Here is a tiny trained network, its code and every weight. The questions are about switching its units off for an input and a class, where a switched-off unit gives its printed mean instead of its output.

import numpy as np


def w(rows, s, z=0):
    codes = np.array(rows[::2]) - 128.0
    scale = np.full(codes.shape[1], s)
    scale[-1] = z or s
    return codes * scale


def f(y):
    return y / 2 * (1 + np.tanh(0.7978845608 * (y + 0.044715 * y**3)))


def log_softmax(a):
    a = a - a.max(-1, keepdims=True)
    return a - np.log(np.exp(a).sum(-1, keepdims=True))


def net(x, mask):
    res = np.array(x, float).reshape(1, 5) / 4 @ E
    y = f(res @ A[0][:, :-1].T + A[0][:, -1])
    res = res + np.where(mask, y, B[0][:, -1]) @ B[0][:, :-1]
    return log_softmax(res[-1] @ U[:, :-1].T + U[:, -1])


A, B = {}, {}
E = w([
[188,120,2,114],'x0',
[20,180,46,192],'x1',
[126,135,130,112],'x2',
[128,129,128,122],'x3',
[185,234,137,176],'x4',
],0.0058)
A[0] = w([
[178,157,141,190,149],'n1',
[172,251,141,120,91],'n2',
[120,116,149,155,254],'n3',
[207,59,149,151,154],'n4',
[172,131,54,70,109],'n5',
[84,72,115,62,80],'n6',
[53,184,80,128,97],'n7',
[115,132,112,160,107],'n8',
[206,137,167,75,91],'n9',
[196,107,163,71,89],'n10',
[68,158,224,131,85],'n11',
[171,200,136,163,113],'n12',
[58,126,200,156,125],'n13',
[193,88,61,186,88],'n14',
[122,117,87,129,66],'n15',
[164,107,28,140,124],'n16',
[85,114,157,110,107],'n17',
[67,6,102,97,94],'n18',
[122,159,133,62,166],'n19',
[50,155,83,155,110],'n20',
],0.011,0.0087)
B[0] = w([
[147,115,66,101,161],'n1',
[200,25,39,120,159],'n2',
[137,237,80,56,255],'n3',
[52,146,135,112,186],'n4',
[191,152,187,97,162],'n5',
[153,71,77,147,144],'n6',
[49,74,169,90,169],'n7',
[105,109,138,129,126],'n8',
[78,68,130,76,162],'n9',
[49,70,153,107,165],'n10',
[212,92,209,110,161],'n11',
[165,65,56,106,154],'n12',
[205,133,160,73,173],'n13',
[163,114,183,104,147],'n14',
[138,101,159,138,116],'n15',
[204,165,198,79,184],'n16',
[164,108,121,118,134],'n17',
[206,69,3,125,184],'n18',
[117,152,114,113,159],'n19',
[36,72,152,90,177],'n20',
],0.022,0.0074)
U = w([
[53,55,127,51,55],'0',
[162,48,53,129,143],'1',
[118,131,100,76,255],'2',
[179,100,183,93,90],'3',
[111,132,88,72,188],'4',
[94,189,86,192,107],'5',
[129,128,127,244,58],'6',
],0.011,0.0074)

Each question gives the input, the list of numbers given to net, and the class t.
The units are the neurons (one row each of A and B). Each row of codes is followed by its name. A weight is (code - 128) times the scale printed after its matrix; where a second scale follows, it is the last column's (A, B and U).
mask holds one flag per neuron, in row order. A switched-off neuron (its flag False) gives its mean, the last column of its row in B, instead of its output. The means were averaged over made-up inputs and are rounded, as every weight is.
A unit's drop is (log p(t) with every unit on - log p(t) with that unit switched off) / (log p(t) with every unit on - log p(t) with every unit switched off).
The circuit of an input: a set's keep is (log p(t) with only the set's units on - log p(t) with every unit switched off) / (log p(t) with every unit on - log p(t) with every unit switched off). Starting from the 12 units with the biggest drops (on a tie, the unit counted first), units are removed one at a time, each time the one whose removal leaves the highest keep (on an exact tie, the one counted first), for as long as the keep stays at least 0.8.
units of the circuit, in order: the units of the circuit, biggest drop first
most important unit: the unit with the biggest drop
k most important neurons: the k neurons with the biggest drops, biggest first
drop when u is switched off: that unit's drop, to one decimal
input [6,-2,3,5,7], class 1: most important unit -> n2
input [-5,-5,1,-1,-7], class 1: 2 most important neurons -> (n18; n6)
input [-5,1,4,5,1], class 3: 2 most important neurons -> (n11; n13)
input [7,0,3,7,-6], class 3: units of the circuit, in order -> (n16; n5)
input [7,8,7,1,0], class 0: 2 most important neurons -> (n20; n7)
input [-4,-2,1,2,-5], class 1: 2 most important neurons -> (n18; n16)
input [7,-5,-4,6,0], class 3: 2 most important neurons -> (n5; n16)
input [0,-5,-5,1,3], class 0: 2 most important neurons -> (n9; n10)
input [2,-6,5,-3,0], class 0: units of the circuit, in order -> (n10; n9)
input [3,-8,-7,-7,-5], class 0: 3 most important neurons -> (n10; n4; n9)
input [1,5,4,-4,4], class 0: 3 most important neurons -> (n7; n20; n18)
input [8,6,4,-4,-7], class 3: 3 most important neurons -> (n16; n5; n14)
input [2,-8,0,1,-6], class 0: 2 most important neurons -> (n10; n4)
input [-7,-7,5,3,6], class 0: most important unit -> n9
input [-7,3,1,-4,-5], class 3: 2 most important neurons -> (n11; n13)
input [8,-3,5,0,-6], class 3: 2 most important neurons -> (n16; n5)
input [8,6,6,4,2], class 3: 2 most important neurons -> (n16; n5)
input [6,-6,1,-7,8], class 1: 2 most important neurons -> (n2; n12)
input [1,-7,-2,-6,8], class 1: drop when n1 is switched off -> 0.2
input [-8,-4,0,4,-1], class 3: most important unit -> n11
input [0,-8,-4,-1,-5], class 0: drop when n10 is switched off -> 0.3
input [-5,8,3,6,0], class 0: drop when n7 is switched off -> 0.3
input [5,-2,-4,3,7], class 1: drop when n2 is switched off -> 0.7
